Here is a tiny trained network, its code and every weight. The questions are about switching its units off for an input and a class, where a switched-off unit gives its printed mean instead of its output.

import numpy as np


def w(rows, s, z=0):
    codes = np.array(rows[::2]) - 128.0
    scale = np.full(codes.shape[1], s)
    scale[-1] = z or s
    return codes * scale


def f(y):
    return y / 2 * (1 + np.tanh(0.7978845608 * (y + 0.044715 * y**3)))


def log_softmax(a):
    a = a - a.max(-1, keepdims=True)
    return a - np.log(np.exp(a).sum(-1, keepdims=True))


def net(x, mask):
    res = np.array(x, float).reshape(1, 8) / 4 @ E
    y = f(res @ A[0][:, :-1].T + A[0][:, -1])
    res = res + np.where(mask, y, B[0][:, -1]) @ B[0][:, :-1]
    return log_softmax(res[-1] @ U[:, :-1].T + U[:, -1])


A, B = {}, {}
E = w([
[64,138,135,203,64,54,132,108,208,62,90],'x0',
[55,83,152,124,226,122,154,218,149,31,146],'x1',
[130,128,2,76,118,147,108,63,134,81,93],'x2',
[140,206,155,228,182,198,129,79,153,117,68],'x3',
[162,118,62,149,34,121,169,114,188,73,83],'x4',
[106,93,167,187,170,118,104,154,138,91,195],'x5',
[67,167,152,139,137,115,23,124,42,137,170],'x6',
[177,124,155,130,73,139,17,183,150,66,210],'x7',
],0.0089)
A[0] = w([
[143,115,93,103,134,119,89,187,101,91,138,198],'neuron 0',
[174,147,192,222,94,124,125,152,139,163,161,148],'neuron 1',
[95,103,111,148,79,85,134,146,170,14,164,252],'neuron 2',
[182,147,62,30,90,158,170,61,130,131,77,209],'neuron 3',
[107,167,120,104,64,82,53,108,64,163,174,172],'neuron 4',
[81,41,109,113,105,29,192,196,166,83,98,116],'neuron 5',
[140,151,178,219,126,176,91,159,212,95,140,182],'neuron 6',
[157,175,176,192,193,91,171,120,95,171,108,255],'neuron 7',
[98,156,139,191,163,157,81,155,136,31,144,106],'neuron 8',
[87,62,130,103,98,75,172,161,140,78,152,182],'neuron 9',
[139,89,148,36,152,156,124,198,52,125,191,187],'neuron 10',
[180,90,131,2,154,126,75,197,103,142,210,168],'neuron 11',
[136,179,123,129,56,105,24,95,102,134,138,141],'neuron 12',
[50,153,177,152,235,148,164,129,79,174,137,157],'neuron 13',
],0.0081,0.0031)
B[0] = w([
[121,77,121,68,204,138,87,131,177,120,188,179],'neuron 0',
[179,110,248,180,39,187,87,84,140,118,159,190],'neuron 1',
[120,122,113,123,142,86,127,202,214,136,116,234],'neuron 2',
[153,109,34,50,133,135,158,48,159,102,93,248],'neuron 3',
[33,122,111,58,83,48,59,103,56,159,155,217],'neuron 4',
[73,73,149,173,112,70,206,190,192,148,62,224],'neuron 5',
[224,205,182,160,126,133,68,111,222,76,131,213],'neuron 6',
[102,112,188,186,104,175,173,78,77,123,78,210],'neuron 7',
[96,206,115,147,206,188,53,148,219,20,164,215],'neuron 8',
[85,35,180,124,155,94,170,178,190,144,117,202],'neuron 9',
[133,75,97,81,187,211,136,143,56,174,241,233],'neuron 10',
[210,28,95,38,180,183,105,167,78,250,213,241],'neuron 11',
[103,186,120,50,89,42,81,117,110,142,154,205],'neuron 12',
[24,190,187,254,200,211,142,104,3,148,46,239],'neuron 13',
],0.0071,0.012)
U = w([
[193,152,2,82,100,155,219,36,156,140,38,227],'0',
[51,187,195,216,194,199,139,126,44,125,77,127],'1',
[92,74,169,158,122,68,189,245,197,129,106,187],'2',
[158,31,132,88,200,201,96,177,76,192,240,146],'3',
[137,219,142,153,192,152,56,166,205,43,165,8],'4',
[60,174,125,94,44,43,59,134,73,172,161,128],'5',
[241,155,226,174,20,150,99,110,141,134,159,86],'6',
],0.0083,0.0013)

Each question gives the input, the list of numbers given to net, and the class t.
The units are the neurons (one row each of A and B). Each row of codes is followed by its name. A weight is (code - 128) times the scale printed after its matrix; where a second scale follows, it is the last column's (A, B and U).
mask holds one flag per neuron, in row order. A switched-off neuron (its flag False) gives its mean, the last column of its row in B, instead of its output. The means were averaged over made-up inputs and are rounded, as every weight is.
A unit's drop is (log p(t) with every unit on - log p(t) with that unit switched off) / (log p(t) with every unit on - log p(t) with every unit switched off).
The circuit of an input: a set's keep is (log p(t) with only the set's units on - log p(t) with every unit switched off) / (log p(t) with every unit on - log p(t) with every unit switched off). Starting from the 12 units with the biggest drops (on a tie, the unit counted first), units are removed one at a time, each time the one whose removal leaves the highest keep (on an exact tie, the one counted first), for as long as the keep stays at least 0.8.
circuit, biggest first: the units of the circuit, biggest drop first
top k neurons: the k neurons with the biggest drops, biggest first
drop of u: that unit's drop, to one decimal
input [0,-8,5,-2,-7,7,3,3], class 5: circuit, biggest first	(neuron 4)
input [2,-7,0,-2,-7,-1,0,7], class 5: top 2 neurons	(neuron 12; neuron 4)
input [7,4,5,-2,-3,0,4,1], class 2: circuit, biggest first	(neuron 5; neuron 2)
input [3,5,-8,-5,-6,-2,5,-2], class 1: top 2 neurons	(neuron 13; neuron 7)
input [1,-7,-2,4,2,2,6,0], class 5: top 2 neurons	(neuron 4; neuron 12)
input [8,5,-3,-6,-5,-5,7,2], class 2: top 2 neurons	(neuron 5; neuron 9)
input [-4,-7,6,5,6,3,4,5], class 5: top 2 neurons	(neuron 12; neuron 4)
input [-6,8,8,2,7,6,-7,7], class 4: top 2 neurons	(neuron 8; neuron 6)
input [-4,-4,-6,-6,5,-7,-2,0], class 0: top 2 neurons	(neuron 3; neuron 0)
input [-2,4,4,0,0,-4,5,-4], class 1: top 2 neurons	(neuron 11; neuron 13)
input [7,-5,-7,0,-3,6,3,0], class 6: top 2 neurons	(neuron 1; neuron 6)
input [6,1,-6,-5,0,7,8,1], class 4: top 3 neurons	(neuron 8; neuron 6; neuron 1)
input [-5,-2,-5,4,-6,-4,6,1], class 1: drop of neuron 7	0.1
input [-3,2,-1,-7,7,8,-4,-2], class 2: circuit, biggest first	(neuron 5)
input [1,0,2,-2,7,3,2,-4], class 2: drop of neuron 5	0.2
input [2,-5,-8,-1,5,-1,-4,-1], class 6: drop of neuron 1	0.2
